Below are the code and all the weights of a small trained network. Each question names an input and a target symbol and asks about switching units off, where a switched-off unit gives its printed mean instead of its output.

import numpy as np


def w(rows, s, z=0):
    codes = np.array(rows[::2]) - 128.0
    scale = np.full(codes.shape[1], s)
    scale[-1] = z or s
    return codes * scale


def f(y):
    return y / 2 * (1 + np.tanh(0.7978845608 * (y + 0.044715 * y**3)))


def softmax(a):
    e = np.exp(a - a.max(-1, keepdims=True))
    return e / e.sum(-1, keepdims=True)


def log_softmax(a):
    a = a - a.max(-1, keepdims=True)
    return a - np.log(np.exp(a).sum(-1, keepdims=True))


def net(x, mask):
    ids = ['αβγδεζηθλμξπσφψ'.index(c) for c in x.split()]
    T = len(ids)
    res = E[ids] + P[:T]
    u = 0
    for l in range(2):
        r = res
        for j in range(2):
            rows = slice(2 * j, 2 * j + 2)
            q, k, v = (r @ M[l][rows].T for M in (Q, K, V))
            z = softmax(np.where(np.tri(T) > 0, q @ k.T / 2**0.5, -1e9)) @ v
            o = O[l][rows]
            res = res + np.where(mask[u + j], z, o[:, -1]) @ o[:, :-1]
        u += 2
        y = f(res @ A[l][:, :-1].T + A[l][:, -1])
        res = res + np.where(mask[u : u + 8], y, B[l][:, -1]) @ B[l][:, :-1]
        u += 8
    return log_softmax(res[-1] @ U[:, :-1].T + U[:, -1])


Q, K, V, O, A, B = {}, {}, {}, {}, {}, {}
E = w([
[130,199,158,92,79,139,166],'α',
[116,67,116,160,180,87,114],'β',
[90,121,62,195,132,111,99],'γ',
[223,168,53,114,134,175,123],'δ',
[44,177,171,101,93,120,111],'ε',
[190,136,101,181,69,139,163],'ζ',
[252,90,129,107,151,154,116],'η',
[99,175,95,153,98,132,132],'θ',
[144,134,166,149,54,139,135],'λ',
[100,112,210,97,124,103,121],'μ',
[62,97,149,146,136,108,85],'ξ',
[226,83,35,165,173,152,91],'π',
[123,189,53,77,215,146,86],'σ',
[97,149,144,91,175,103,146],'φ',
[149,79,132,183,91,121,115],'ψ',
],0.016)
P = w([
[85,90,108,78,79,86,131],'0',
[103,135,149,161,144,180,139],'1',
[134,140,114,101,91,108,95],'2',
[149,160,153,124,117,171,63],'3',
[75,118,167,237,170,170,227],'4',
[252,156,60,138,87,51,148],'5',
],0.018)
Q[0] = w([
[151,134,103,74,65,34,53],'L0H0',
[145,113,62,98,148,4,246],'L0H0',
[129,127,85,189,122,79,176],'L0H1',
[77,92,147,148,137,133,234],'L0H1',
],0.013)
K[0] = w([
[166,213,207,242,227,206,129],'L0H0',
[34,136,181,242,79,42,230],'L0H0',
[133,155,149,200,150,47,206],'L0H1',
[69,112,193,159,132,141,255],'L0H1',
],0.01)
V[0] = w([
[60,254,47,67,102,181,155],'L0H0',
[204,162,146,24,177,112,231],'L0H0',
[159,118,158,169,95,89,131],'L0H1',
[125,143,147,182,80,134,31],'L0H1',
],0.0093)
O[0] = w([
[203,108,171,162,175,38,208,42],'L0H0',
[88,135,146,220,58,73,10,1],'L0H0',
[68,195,112,98,116,165,142,227],'L0H1',
[163,173,129,62,151,107,163,175],'L0H1',
],0.011,0.0026)
A[0] = w([
[147,89,87,181,139,126,51,78],'L0N0',
[91,153,80,120,153,104,178,73],'L0N1',
[112,253,111,153,194,109,119,133],'L0N2',
[143,148,154,210,80,69,44,2],'L0N3',
[178,60,122,164,105,195,135,122],'L0N4',
[168,153,141,63,195,110,59,92],'L0N5',
[186,51,196,119,41,196,166,114],'L0N6',
[87,153,48,150,126,62,146,110],'L0N7',
],0.0061,0.0097)
B[0] = w([
[207,165,133,60,158,75,137,181],'L0N0',
[94,87,136,192,153,216,227,130],'L0N1',
[204,46,142,191,129,95,92,206],'L0N2',
[159,197,115,51,215,188,214,181],'L0N3',
[87,249,81,169,116,102,78,251],'L0N4',
[38,166,115,134,114,50,12,167],'L0N5',
[46,253,91,140,117,111,169,242],'L0N6',
[194,70,142,99,159,139,92,158],'L0N7',
],0.0047,0.0021)
Q[1] = w([
[67,67,157,166,146,170,131],'L1H0',
[139,133,115,193,105,181,176],'L1H0',
[175,208,228,113,170,166,74],'L1H1',
[170,127,79,1,50,22,103],'L1H1',
],0.011)
K[1] = w([
[95,55,176,147,134,160,131],'L1H0',
[143,123,113,169,117,176,157],'L1H0',
[249,137,91,84,168,141,45],'L1H1',
[120,220,194,220,230,209,122],'L1H1',
],0.011)
V[1] = w([
[76,67,151,153,153,158,131],'L1H0',
[109,103,112,75,136,87,122],'L1H0',
[109,162,248,93,50,141,164],'L1H1',
[61,100,204,93,217,114,90],'L1H1',
],0.012)
O[1] = w([
[180,163,100,101,107,142,113,2],'L1H0',
[150,164,120,190,136,174,160,99],'L1H0',
[213,182,54,89,65,66,141,82],'L1H1',
[252,149,141,209,77,212,150,14],'L1H1',
],0.013,0.0051)
A[1] = w([
[52,65,176,194,158,116,84,72],'L1N0',
[101,230,221,107,138,112,187,190],'L1N1',
[137,165,58,152,63,153,57,2],'L1N2',
[62,148,112,116,15,128,3,129],'L1N3',
[157,131,163,211,80,232,75,148],'L1N4',
[238,111,187,220,67,21,118,61],'L1N5',
[162,168,111,124,128,240,121,95],'L1N6',
[145,170,92,111,75,8,101,48],'L1N7',
],0.0071)
B[1] = w([
[236,169,172,75,42,162,130,250],'L1N0',
[149,90,49,149,143,117,125,188],'L1N1',
[125,156,247,72,94,117,114,147],'L1N2',
[208,104,74,200,214,139,102,242],'L1N3',
[73,80,100,143,117,54,116,191],'L1N4',
[2,244,123,174,144,176,133,171],'L1N5',
[92,47,151,127,22,114,143,171],'L1N6',
[167,104,248,98,255,211,73,174],'L1N7',
],0.0089,0.012)
U = w([
[77,204,139,118,176,145,112,52],'α',
[51,54,119,124,84,137,97,84],'β',
[121,92,109,143,200,225,192,66],'γ',
[146,110,191,84,72,25,95,223],'δ',
[205,218,91,157,143,157,182,96],'ε',
[22,106,99,85,176,77,81,61],'ζ',
[176,127,68,165,133,145,49,247],'η',
[193,137,82,165,165,2,198,172],'θ',
[254,178,115,48,157,144,150,2],'λ',
[170,218,130,100,40,159,103,90],'μ',
[243,118,102,135,64,163,180,137],'ξ',
[104,126,159,70,116,251,93,15],'π',
[180,118,202,212,139,139,159,70],'σ',
[68,182,87,171,106,77,117,183],'φ',
[79,194,7,31,85,177,115,187],'ψ',
],0.0066,0.0055)

Each question gives the input, a string of symbols that net reads in full, and the target symbol t.
The units are the heads (2 rows each of Q, K, V and O) and the neurons (one row each of A and B). Each row of codes is followed by its name. A weight is (code - 128) times the scale printed after its matrix; where a second scale follows, it is the last column's (O, A, B and U).
mask holds one flag per unit, layer by layer, with each layer's heads first. A switched-off unit (its flag False) gives its mean, the last column of its rows in O or B, instead of its output. The means were averaged over made-up inputs and are rounded, as every weight is.
A unit's drop is (log p(t) with every unit on - log p(t) with that unit switched off) / (log p(t) with every unit on - log p(t) with every unit switched off).
The circuit of an input: a set's keep is (log p(t) with only the set's units on - log p(t) with every unit switched off) / (log p(t) with every unit on - log p(t) with every unit switched off). Starting from the 12 units with the biggest drops (on a tie, the unit counted first), units are removed one at a time, each time the one whose removal leaves the highest keep (on an exact tie, the one counted first), for as long as the keep stays at least 0.8.
circuit, biggest first: the units of the circuit, biggest drop first
most important unit: the unit with the biggest drop
top k neurons: the k neurons with the biggest drops, biggest first
heads that matter: for each layer, one digit per head in row order, 1 if its drop is at least 0.15 and else 0, layers parted by /
input β σ θ π, target π: circuit, biggest first	(L1H1, L1N0)
input α ε η γ ψ μ, target ψ: most important unit	L0H0
input ξ σ η, target σ: heads that matter	10 / 01
input δ η η θ, target η: circuit, biggest first	(L1N3, L0H0)
input η ψ γ, target ψ: heads that matter	10 / 00
input α η λ ψ β, target α: heads that matter	10 / 01
input λ μ ε π μ, target λ: circuit, biggest first	(L1H1, L1H0, L1N7)
input π δ ξ ψ, target δ: top 2 neurons	(L1N0, L1N3)
input σ ψ ψ, target ψ: circuit, biggest first	(L0H0, L1N7)
input δ σ ψ μ, target σ: circuit, biggest first	(L0H0, L1H1, L0N2)
input ξ θ π ε η γ, target η: circuit, biggest first	(L0H0, L1N3)
input π η ψ ψ μ ψ, target μ: circuit, biggest first	(L1H1, L1N5, L1N2)
input θ γ η, target γ: circuit, biggest first	(L0H0, L1H1)
input ζ ε δ, target ε: top neuron	(L1N5)
input η γ θ β, target η: circuit, biggest first	(L0H0, L1N3)
input ψ δ ξ, target δ: circuit, biggest first	(L1N0, L0H0, L1H1)
input δ λ λ, target λ: circuit, biggest first	(L1H1, L1N7)
input β θ θ μ, target μ: heads that matter	01 / 01
input β η π ξ δ, target β: heads that matter	00 / 01
input λ α α σ ψ δ, target ψ: circuit, biggest first	(L0H0)
input θ β ψ μ ψ, target θ: heads that matter	10 / 00
input δ ζ α η, target η: heads that matter	10 / 00
input ε ξ α ξ φ η, target φ: heads that matter	00 / 01
